Below are the code and all the weights of a small trained network. Each question names an input and a class and asks about switching units off, where a switched-off unit gives its printed mean instead of its output.

import numpy as np


def w(rows, s, z=0):
    codes = np.array(rows[::2]) - 128.0
    scale = np.full(codes.shape[1], s)
    scale[-1] = z or s
    return codes * scale


def norm(h):
    return h / np.sqrt((h * h).mean(-1, keepdims=True) + 1e-5)


def f(y):
    return np.maximum(y, 0)


def log_softmax(a):
    a = a - a.max(-1, keepdims=True)
    return a - np.log(np.exp(a).sum(-1, keepdims=True))


def net(x, mask):
    res = np.array(x, float).reshape(1, 7) / 4 @ E
    u = 0
    for l in range(2):
        y = f(norm(res) @ A[l][:, :-1].T + A[l][:, -1])
        res = res + np.where(mask[u : u + 12], y, B[l][:, -1]) @ B[l][:, :-1]
        u += 12
    return log_softmax(norm(res)[-1] @ U[:, :-1].T + U[:, -1])


A, B = {}, {}
E = w([
[114,217,134,148,107,133],'x0',
[226,126,130,145,49,7],'x1',
[88,136,110,244,114,62],'x2',
[126,175,136,210,254,95],'x3',
[125,235,216,128,114,173],'x4',
[91,113,135,97,49,164],'x5',
[161,105,126,146,69,62],'x6',
],0.0044)
A[0] = w([
[70,203,223,120,95,103,2],'0.n0',
[122,142,98,98,47,207,141],'0.n1',
[102,225,174,161,94,113,64],'0.n2',
[120,85,159,255,65,43,150],'0.n3',
[75,184,187,112,90,110,80],'0.n4',
[144,46,105,155,101,149,96],'0.n5',
[102,86,90,30,63,157,48],'0.n6',
[150,80,99,148,86,59,19],'0.n7',
[78,82,125,65,74,172,25],'0.n8',
[92,30,129,89,188,91,171],'0.n9',
[148,164,125,202,186,108,162],'0.n10',
[59,75,121,167,193,120,77],'0.n11',
],0.0055,0.0022)
B[0] = w([
[203,183,112,161,111,155,180],'0.n0',
[159,61,172,158,80,186,219],'0.n1',
[197,94,126,145,141,227,196],'0.n2',
[158,157,49,51,141,126,255],'0.n3',
[177,126,111,166,111,161,178],'0.n4',
[145,162,129,123,85,103,178],'0.n5',
[46,69,145,93,81,141,214],'0.n6',
[151,153,97,161,108,2,183],'0.n7',
[110,57,112,53,111,168,195],'0.n8',
[166,205,140,152,114,138,217],'0.n9',
[111,13,132,87,136,172,216],'0.n10',
[118,193,122,166,159,169,190],'0.n11',
],0.0053,0.0039)
A[1] = w([
[77,94,87,107,115,160,147],'1.n0',
[109,127,103,116,134,143,172],'1.n1',
[58,151,69,170,221,161,68],'1.n2',
[160,143,148,90,56,106,149],'1.n3',
[70,146,179,137,125,87,138],'1.n4',
[122,181,172,248,58,157,135],'1.n5',
[72,131,107,145,98,60,119],'1.n6',
[153,100,158,83,204,129,252],'1.n7',
[84,144,176,124,137,190,189],'1.n8',
[146,192,118,163,188,101,157],'1.n9',
[82,119,107,187,190,148,91],'1.n10',
[123,93,88,150,100,3,90],'1.n11',
],0.0074,0.0025)
B[1] = w([
[135,87,179,148,107,139,221],'1.n0',
[125,107,162,166,102,125,182],'1.n1',
[110,89,221,221,184,75,252],'1.n2',
[52,131,117,157,216,154,230],'1.n3',
[168,119,112,137,156,140,129],'1.n4',
[181,184,128,103,192,182,215],'1.n5',
[200,133,123,127,156,73,167],'1.n6',
[71,187,138,99,94,88,243],'1.n7',
[162,83,62,165,78,11,254],'1.n8',
[56,80,135,114,84,183,219],'1.n9',
[3,121,155,203,228,156,211],'1.n10',
[167,129,17,162,140,57,236],'1.n11',
],0.0067,0.004)
U = w([
[17,98,209,197,208,104,187],'0',
[201,114,8,131,108,2,167],'1',
[76,8,167,73,25,160,191],'2',
[111,187,196,23,147,69,3],'3',
[230,226,142,137,113,205,149],'4',
],0.0095,0.0027)

Each question gives the input, the list of numbers given to net, and the class t.
The units are the neurons (one row each of A and B). Each row of codes is followed by its name. A weight is (code - 128) times the scale printed after its matrix; where a second scale follows, it is the last column's (A, B and U).
mask holds one flag per neuron, layer by layer. A switched-off neuron (its flag False) gives its mean, the last column of its row in B, instead of its output. The means were averaged over made-up inputs and are rounded, as every weight is.
A unit's drop is (log p(t) with every unit on - log p(t) with that unit switched off) / (log p(t) with every unit on - log p(t) with every unit switched off).
The circuit of an input: a set's keep is (log p(t) with only the set's units on - log p(t) with every unit switched off) / (log p(t) with every unit on - log p(t) with every unit switched off). Starting from the 12 units with the biggest drops (on a tie, the unit counted first), units are removed one at a time, each time the one whose removal leaves the highest keep (on an exact tie, the one counted first), for as long as the keep stays at least 0.8.
circuit, biggest first: the units of the circuit, biggest drop first
top k neurons: the k neurons with the biggest drops, biggest first
k most important neurons of layer l: the k neurons of layer l with the biggest drops, biggest first
drop of u: that unit's drop, to one decimal
input [7,2,5,7,8,-8,6], class 4: circuit, biggest first : [1.n5, 0.n2]
input [4,-1,7,6,8,8,-1], class 4: top 2 neurons : [1.n5, 0.n0]
input [8,8,-2,-6,8,6,8], class 4: most important neuron of layer 1 : [1.n5]
input [5,-2,1,4,5,2,-3], class 4: top 4 neurons : [0.n0, 1.n5, 0.n2, 0.n4]
input [-6,-2,6,-4,-6,4,2], class 1: circuit, biggest first : [1.n11, 0.n7]
input [-3,-2,-3,2,7,-8,7], class 3: circuit, biggest first : [1.n7, 1.n2, 1.n10, 0.n10]
input [6,-6,7,0,4,2,1], class 4: top 4 neurons : [1.n5, 0.n0, 0.n2, 0.n4]
input [2,4,5,-4,7,-2,6], class 4: top 3 neurons : [0.n2, 1.n8, 1.n5]
input [-5,-2,6,-6,5,-3,-1], class 4: 4 most important neurons of layer 0 : [0.n0, 0.n10, 0.n4, 0.n6]
input [1,-4,4,-7,8,-2,-5], class 4: drop of 0.n5 : 0.0
input [-3,-7,-1,-4,6,1,-7], class 2: drop of 1.n8 : 0.2
input [0,2,-4,3,2,-1,0], class 3: drop of 1.n11 : 0.2
input [0,5,-6,-2,2,-6,-2], class 3: drop of 1.n8 : 0.1
